Below is a small trained network, with its code and all its weights. Each question gives an input and a target symbol and asks what happens when units are switched off, that is, made to give their printed mean instead of their output.

import numpy as np


def w(rows, s, z=0):
    codes = np.array(rows[::2]) - 128.0
    scale = np.full(codes.shape[1], s)
    scale[-1] = z or s
    return codes * scale


def f(y):
    return np.maximum(y, 0)


def softmax(a):
    e = np.exp(a - a.max(-1, keepdims=True))
    return e / e.sum(-1, keepdims=True)


def log_softmax(a):
    a = a - a.max(-1, keepdims=True)
    return a - np.log(np.exp(a).sum(-1, keepdims=True))


def net(x, mask):
    ids = ['ΛΣΩεζηπτ'.index(c) for c in x.split()]
    T = len(ids)
    res = E[ids] + P[:T]
    u = 0
    for l in range(2):
        q, k, v = (res @ M[l].T for M in (Q, K, V))
        z = softmax(np.where(np.tri(T) > 0, q @ k.T / 3**0.5, -1e9)) @ v
        res = res + np.where(mask[u], z, O[l][:, -1]) @ O[l][:, :-1]
        u += 1
        y = f(res @ A[l][:, :-1].T + A[l][:, -1])
        res = res + np.where(mask[u : u + 4], y, B[l][:, -1]) @ B[l][:, :-1]
        u += 4
    return log_softmax(res[-1] @ U[:, :-1].T + U[:, -1])


Q, K, V, O, A, B = {}, {}, {}, {}, {}, {}
E = w([
[73,95,77,57,137,203,52,224,91,129,167],'Λ',
[196,198,90,238,144,40,226,125,255,174,59],'Σ',
[8,92,66,160,163,207,98,197,122,149,103],'Ω',
[230,197,173,99,96,42,205,169,149,76,175],'ε',
[89,52,46,225,233,193,146,152,224,228,67],'ζ',
[185,138,93,173,191,99,158,142,190,124,164],'η',
[157,141,138,32,97,116,157,184,117,40,161],'π',
[87,210,100,167,81,186,185,174,97,95,130],'τ',
],0.0043)
P = w([
[223,6,1,148,5,162,245,220,69,77,232],'0',
[17,236,231,166,241,195,174,9,248,205,11],'1',
[31,57,15,146,87,29,174,220,234,198,164],'2',
[79,229,234,144,241,156,105,103,222,208,64],'3',
[57,75,20,154,57,20,183,213,206,169,189],'4',
[169,188,228,123,235,197,77,144,169,127,85],'5',
[24,93,9,156,51,11,173,201,201,144,214],'6',
[202,170,205,109,228,200,41,151,200,86,91],'7',
[53,107,23,156,46,15,192,201,193,136,212],'8',
[197,147,202,135,229,218,44,167,202,49,94],'9',
[74,102,30,126,37,4,213,176,182,114,240],'10',
[194,105,195,119,242,237,5,184,218,42,129],'11',
[69,102,31,170,23,16,219,208,160,138,190],'12',
],0.0036)
Q[0] = w([
[161,93,32,216,49,36,221,193,189,202,193],'L0H0',
[161,90,65,230,174,53,111,104,205,234,140],'L0H0',
[106,163,242,77,194,236,3,96,61,116,69],'L0H0',
],0.0038)
K[0] = w([
[235,110,67,237,20,124,252,134,53,55,205],'L0H0',
[151,29,36,119,48,119,163,248,79,93,206],'L0H0',
[11,155,172,37,230,104,39,122,202,200,77],'L0H0',
],0.004)
V[0] = w([
[224,178,188,30,34,11,204,77,75,24,145],'L0H0',
[83,41,148,23,66,204,56,177,16,38,213],'L0H0',
[61,183,179,147,247,87,67,25,235,223,2],'L0H0',
],0.004)
O[0] = w([
[219,201,192,55,47,49,234,70,90,32,191,2],'L0H0',
[105,108,153,39,73,252,55,76,4,30,93,111],'L0H0',
[50,169,192,186,217,63,96,127,202,230,126,9],'L0H0',
],0.0043,0.0018)
A[0] = w([
[41,196,192,209,254,173,42,123,220,239,25,167],'L0N0',
[163,230,237,90,223,70,143,117,247,83,48,211],'L0N1',
[160,56,11,220,69,35,245,191,201,183,232,193],'L0N2',
[222,104,49,71,20,128,245,186,40,25,220,254],'L0N3',
],0.004,0.003)
B[0] = w([
[208,208,236,103,90,110,173,132,98,9,197,234],'L0N0',
[114,63,173,220,254,202,63,135,52,102,193,193],'L0N1',
[80,72,39,182,144,16,187,241,244,82,26,241],'L0N2',
[174,154,90,66,55,118,127,200,86,39,84,253],'L0N3',
],0.0043,0.0054)
Q[1] = w([
[237,191,234,202,233,236,44,26,93,189,110],'L1H0',
[223,212,196,178,226,139,198,148,183,31,52],'L1H0',
[228,205,252,199,232,231,22,9,63,216,148],'L1H0',
],0.004)
K[1] = w([
[39,231,204,79,220,55,52,27,172,234,255],'L1H0',
[52,164,191,174,225,232,25,37,98,152,233],'L1H0',
[3,231,241,62,226,40,83,13,217,236,247],'L1H0',
],0.0041)
V[1] = w([
[22,109,92,231,167,14,208,155,237,219,53],'L1H0',
[216,244,212,89,67,4,230,140,175,82,156],'L1H0',
[141,216,199,59,31,243,98,62,15,70,143],'L1H0',
],0.004)
O[1] = w([
[76,212,78,32,181,138,209,149,177,204,146,1],'L1H0',
[196,236,95,149,232,210,10,88,214,109,3,176],'L1H0',
[112,58,147,222,83,105,104,35,37,33,62,189],'L1H0',
],0.0049,0.0063)
A[1] = w([
[199,64,191,235,115,128,52,1,98,54,46,2],'L1N0',
[213,139,251,225,165,160,58,26,90,97,89,115],'L1N1',
[155,252,158,42,236,216,205,135,204,194,137,236],'L1N2',
[218,198,200,150,170,138,47,204,176,71,43,212],'L1N3',
],0.004,0.0028)
B[1] = w([
[203,198,226,51,94,105,207,45,143,207,113,247],'L1N0',
[132,192,230,78,162,149,215,73,145,213,128,229],'L1N1',
[179,143,166,199,60,2,182,27,63,215,100,202],'L1N2',
[140,168,138,149,238,223,41,165,194,87,132,254],'L1N3',
],0.0046,0.0085)
U = w([
[149,204,255,130,192,176,196,13,100,187,170,113],'Λ',
[165,193,150,117,222,206,22,159,182,104,98,43],'Σ',
[122,76,59,110,196,199,23,242,214,41,169,253],'Ω',
[48,34,55,209,105,80,137,182,83,38,158,236],'ε',
[105,136,42,198,82,104,76,98,115,81,48,89],'ζ',
[165,25,179,200,52,31,157,64,43,187,190,90],'η',
[139,210,45,58,108,90,108,91,161,213,55,33],'π',
[93,101,151,36,55,111,222,159,154,188,168,182],'τ',
],0.0042,0.003)

Each question gives the input, a string of symbols that net reads in full, and the target symbol t.
The units are the heads (3 rows each of Q, K, V and O) and the neurons (one row each of A and B). Each row of codes is followed by its name. A weight is (code - 128) times the scale printed after its matrix; where a second scale follows, it is the last column's (O, A, B and U).
mask holds one flag per unit, layer by layer, with each layer's heads first. A switched-off unit (its flag False) gives its mean, the last column of its rows in O or B, instead of its output. The means were averaged over made-up inputs and are rounded, as every weight is.
A unit's drop is (log p(t) with every unit on - log p(t) with that unit switched off) / (log p(t) with every unit on - log p(t) with every unit switched off).
The circuit of an input: a set's keep is (log p(t) with only the set's units on - log p(t) with every unit switched off) / (log p(t) with every unit on - log p(t) with every unit switched off). Starting from all 10 units, units are removed one at a time, each time the one whose removal leaves the highest keep (on an exact tie, the one counted first), for as long as the keep stays at least 0.8.
circuit, biggest first: the units of the circuit, biggest drop first
top k neurons: the k neurons with the biggest drops, biggest first
k most important neurons of layer l: the k neurons of layer l with the biggest drops, biggest first
input Σ Σ Ω π τ Λ π Ω π Ω Λ η π, target π: circuit, biggest first => [L1H0, L0N2, L1N2, L0H0]
input Ω π Ω π ζ, target ε: circuit, biggest first => [L0H0, L1H0, L1N0, L0N2]
input ε π ε π Ω τ Λ η τ Σ Λ Ω η, target Σ: circuit, biggest first => [L1H0, L0H0, L0N3, L1N3]
input π π Σ Ω ζ τ Σ ζ ε Λ τ, target Λ: top 4 neurons => [L1N0, L0N3, L1N1, L1N3]
input Λ Λ τ Λ π Σ Σ, target η: top neuron => [L1N0]
input Σ Λ Ω Σ ζ Σ ε Λ ε ε τ ε ζ, target π: circuit, biggest first => [L1H0, L1N2, L0N2, L0H0]
input Σ ε ζ ζ Σ, target π: circuit, biggest first => [L1H0, L0N2, L0H0]
input ε Σ ε ζ ζ ζ Ω Λ π π τ, target Σ: circuit, biggest first => [L1H0, L0H0, L0N3, L1N3]
input ζ Ω ε ε Λ π Σ π η, target τ: circuit, biggest first => [L1H0, L0N2, L0H0]
input Λ Σ ε Λ ε ε η ζ Λ Ω Ω Σ Ω, target η: top 2 neurons => [L0N3, L1N0]
input Σ ε Ω Λ Λ, target π: circuit, biggest first => [L1H0, L1N2, L0N2, L0H0]
input Ω η Λ, target ε: circuit, biggest first => [L0H0, L1H0, L1N0, L1N1]
input π Ω η, target Λ: circuit, biggest first => [L1H0, L0H0, L1N0, L1N1]
input ε π ε π η Λ η ε η, target Σ: most important neuron of layer 0 => [L0N3]
input Λ Λ ε, target η: 2 most important neurons of layer 0 => [L0N2, L0N0]
input Ω π Λ Ω π Ω Λ Λ Λ Ω ζ, target ε: 2 most important neurons of layer 0 => [L0N0, L0N2]
input ζ ε Λ Ω η ε τ Σ ζ Ω π ζ ε, target τ: top 3 neurons => [L0N2, L0N0, L1N3]
input π π ζ Ω Λ τ ε π η, target Λ: top 2 neurons => [L1N0, L0N3]
input η π ε τ τ η π π ζ τ Σ, target Ω: top 2 neurons => [L0N3, L0N2]
input η Σ π ζ Λ Λ ε, target Ω: top neuron => [L0N3]
input Λ η Λ τ Ω Λ π, target η: top 3 neurons => [L1N0, L0N2, L0N3]
input Λ Ω τ η η ζ η Σ Ω Σ π ε Λ, target η: top 3 neurons => [L0N3, L1N0, L0N2]
input π Λ Ω, target Λ: 2 most important neurons of layer 0 => [L0N3, L0N2]
input Λ Λ Λ Λ η, target η: 2 most important neurons of layer 1 => [L1N0, L1N3]
input Σ π Σ ζ Ω, target π: top 2 neurons => [L1N2, L0N2]
input π η π, target Λ: top 3 neurons => [L1N0, L1N1, L0N3]
input ζ π π ε Ω Σ π ζ Λ, target τ: 2 most important neurons of layer 1 => [L1N3, L1N2]
input π π τ ζ π π π, target Λ: top 3 neurons => [L1N0, L0N3, L1N1]
